Below are the code and all the weights of a small trained network. Each question names an input and a class and asks about switching units off, where a switched-off unit gives its printed mean instead of its output.

import numpy as np


def w(rows, s, z=0):
    codes = np.array(rows[::2]) - 128.0
    scale = np.full(codes.shape[1], s)
    scale[-1] = z or s
    return codes * scale


def f(y):
    return y / 2 * (1 + np.tanh(0.7978845608 * (y + 0.044715 * y**3)))


def log_softmax(a):
    a = a - a.max(-1, keepdims=True)
    return a - np.log(np.exp(a).sum(-1, keepdims=True))


def net(x, mask):
    res = np.array(x, float).reshape(1, 5) / 4 @ E
    y = f(res @ A[0][:, :-1].T + A[0][:, -1])
    res = res + np.where(mask, y, B[0][:, -1]) @ B[0][:, :-1]
    return log_softmax(res[-1] @ U[:, :-1].T + U[:, -1])


A, B = {}, {}
E = w([
[155,125,128,117,182,84,126,213,216],'x0',
[2,90,152,127,191,117,143,118,138],'x1',
[112,195,93,55,146,160,46,105,135],'x2',
[127,138,135,131,134,135,125,143,120],'x3',
[129,123,121,128,126,127,133,112,138],'x4',
],0.0098)
A[0] = w([
[124,116,145,111,116,150,128,119,97,43],'N1',
[160,117,109,129,121,119,115,136,113,102],'N2',
[180,142,136,142,124,125,121,136,120,123],'N3',
[129,128,138,122,124,121,131,144,129,61],'N4',
[123,122,121,132,119,135,124,102,87,70],'N5',
[143,93,135,170,114,117,163,148,118,19],'N6',
[124,154,111,88,131,142,72,118,145,39],'N7',
[156,139,147,129,100,114,118,113,150,99],'N8',
[97,135,123,134,142,149,146,126,143,125],'N9',
[53,113,139,125,168,136,150,137,152,123],'N10',
[157,142,134,130,117,126,131,124,133,96],'N11',
[116,123,116,140,87,138,134,86,35,88],'N12',
[115,150,108,106,126,136,89,123,143,62],'N13',
[144,119,148,96,134,127,129,161,165,81],'N14',
[100,130,125,145,149,122,124,111,138,96],'N15',
[36,113,121,119,165,106,118,118,144,127],'N16',
[155,97,140,199,112,119,209,153,134,2],'N17',
[159,120,119,118,160,103,124,186,205,85],'N18',
[178,127,130,105,112,113,119,126,124,112],'N19',
[200,124,109,119,120,124,84,121,117,105],'N20',
[252,161,118,126,96,150,132,125,139,114],'N21',
[165,117,109,113,117,118,127,135,116,102],'N22',
[132,147,122,94,147,131,83,109,136,37],'N23',
[134,125,124,123,136,111,126,167,147,77],'N24',
[133,171,127,47,132,147,90,116,152,22],'N25',
[151,124,122,120,178,125,125,162,185,95],'N26',
[135,122,138,119,123,123,128,157,177,117],'N27',
[122,132,149,127,111,146,126,88,106,74],'N28',
[121,142,114,139,125,126,136,119,131,97],'N29',
],0.015,0.0024)
B[0] = w([
[125,131,112,125,125,144,159,81,144,146],'N1',
[90,124,133,130,144,136,140,140,154,146],'N2',
[88,97,125,123,121,117,137,159,147,169],'N3',
[135,117,116,129,121,117,135,113,139,124],'N4',
[105,157,132,129,128,121,118,81,110,164],'N5',
[198,115,131,119,203,132,114,139,114,181],'N6',
[213,98,108,136,194,114,130,132,140,193],'N7',
[109,166,149,139,128,149,123,172,118,146],'N8',
[108,116,159,113,114,112,126,143,106,155],'N9',
[98,111,127,95,65,142,117,217,139,236],'N10',
[112,110,136,119,117,117,132,142,123,143],'N11',
[103,184,111,131,77,126,108,15,143,239],'N12',
[183,83,124,135,153,104,145,114,129,169],'N13',
[128,175,116,136,123,159,117,96,127,163],'N14',
[109,137,129,147,131,151,151,165,137,154],'N15',
[71,110,159,129,98,147,165,213,140,251],'N16',
[241,104,104,136,240,99,104,162,127,226],'N17',
[98,177,118,143,84,136,124,7,124,226],'N18',
[105,111,130,111,97,123,133,161,132,166],'N19',
[70,115,161,132,131,139,140,173,147,195],'N20',
[56,100,151,98,77,147,155,204,130,254],'N21',
[104,133,143,138,120,151,134,160,128,151],'N22',
[190,125,116,150,174,113,137,144,123,174],'N23',
[130,131,119,149,103,129,139,80,128,155],'N24',
[214,109,128,147,211,100,111,145,102,210],'N25',
[91,157,119,133,93,131,109,37,105,199],'N26',
[134,147,133,115,91,125,121,77,96,165],'N27',
[128,150,118,143,101,120,119,79,138,168],'N28',
[128,138,143,133,126,133,111,130,106,126],'N29',
],0.018,0.0097)
U = w([
[60,107,138,103,83,160,157,212,155,217],'0',
[111,207,72,156,84,146,98,2,124,189],'1',
[219,100,88,158,227,110,111,145,121,3],'2',
],0.0086,0.00052)

Each question gives the input, the list of numbers given to net, and the class t.
The units are the neurons (one row each of A and B). Each row of codes is followed by its name. A weight is (code - 128) times the scale printed after its matrix; where a second scale follows, it is the last column's (A, B and U).
mask holds one flag per neuron, in row order. A switched-off neuron (its flag False) gives its mean, the last column of its row in B, instead of its output. The means were averaged over made-up inputs and are rounded, as every weight is.
A unit's drop is (log p(t) with every unit on - log p(t) with that unit switched off) / (log p(t) with every unit on - log p(t) with every unit switched off).
The circuit of an input: a set's keep is (log p(t) with only the set's units on - log p(t) with every unit switched off) / (log p(t) with every unit on - log p(t) with every unit switched off). Starting from the 12 units with the biggest drops (on a tie, the unit counted first), units are removed one at a time, each time the one whose removal leaves the highest keep (on an exact tie, the one counted first), for as long as the keep stays at least 0.8.
units of the circuit, in order: the units of the circuit, biggest drop first
unit that matters most: the unit with the biggest drop
top k neurons: the k neurons with the biggest drops, biggest first
drop when u is switched off: that unit's drop, to one decimal
input [-4,5,-6,5,-5], class 2: units of the circuit, in order : [N17]
input [7,-6,5,1,-5], class 1: top 4 neurons : [N18; N26; N16; N10]
input [-4,-4,4,-4,-7], class 0: top 3 neurons : [N21; N17; N18]
input [-5,-8,8,-7,-8], class 0: top 4 neurons : [N21; N20; N17; N19]
input [-5,1,-6,8,3], class 2: top 4 neurons : [N17; N18; N6; N26]
input [-4,6,-7,-8,-8], class 2: top 2 neurons : [N17; N21]
input [-2,-5,5,-6,-8], class 0: top 3 neurons : [N21; N17; N20]
input [4,-1,-4,3,4], class 1: top 4 neurons : [N18; N25; N26; N7]
input [0,-2,3,1,4], class 2: top 3 neurons : [N16; N10; N25]
input [-4,3,3,5,-4], class 1: top 2 neurons : [N21; N12]
input [-8,-8,-6,2,8], class 0: top 2 neurons : [N21; N18]
input [-1,-7,6,-6,0], class 0: top 3 neurons : [N21; N20; N17]
input [4,4,-5,-4,6], class 2: top 4 neurons : [N17; N21; N12; N6]
input [-6,3,-5,-4,7], class 1: unit that matters most : N12
input [6,1,-8,7,0], class 2: top 2 neurons : [N17; N6]
input [6,0,-4,-2,5], class 1: drop when N18 is switched off : 0.1
input [4,4,-8,7,2], class 2: drop when N17 is switched off : 0.6
input [-1,-8,6,-4,8], class 0: drop when N21 is switched off : 3.7
input [-5,-6,0,-6,1], class 0: drop when N21 is switched off : 1.9
input [-4,-6,3,2,-6], class 0: top neuron : [N21]
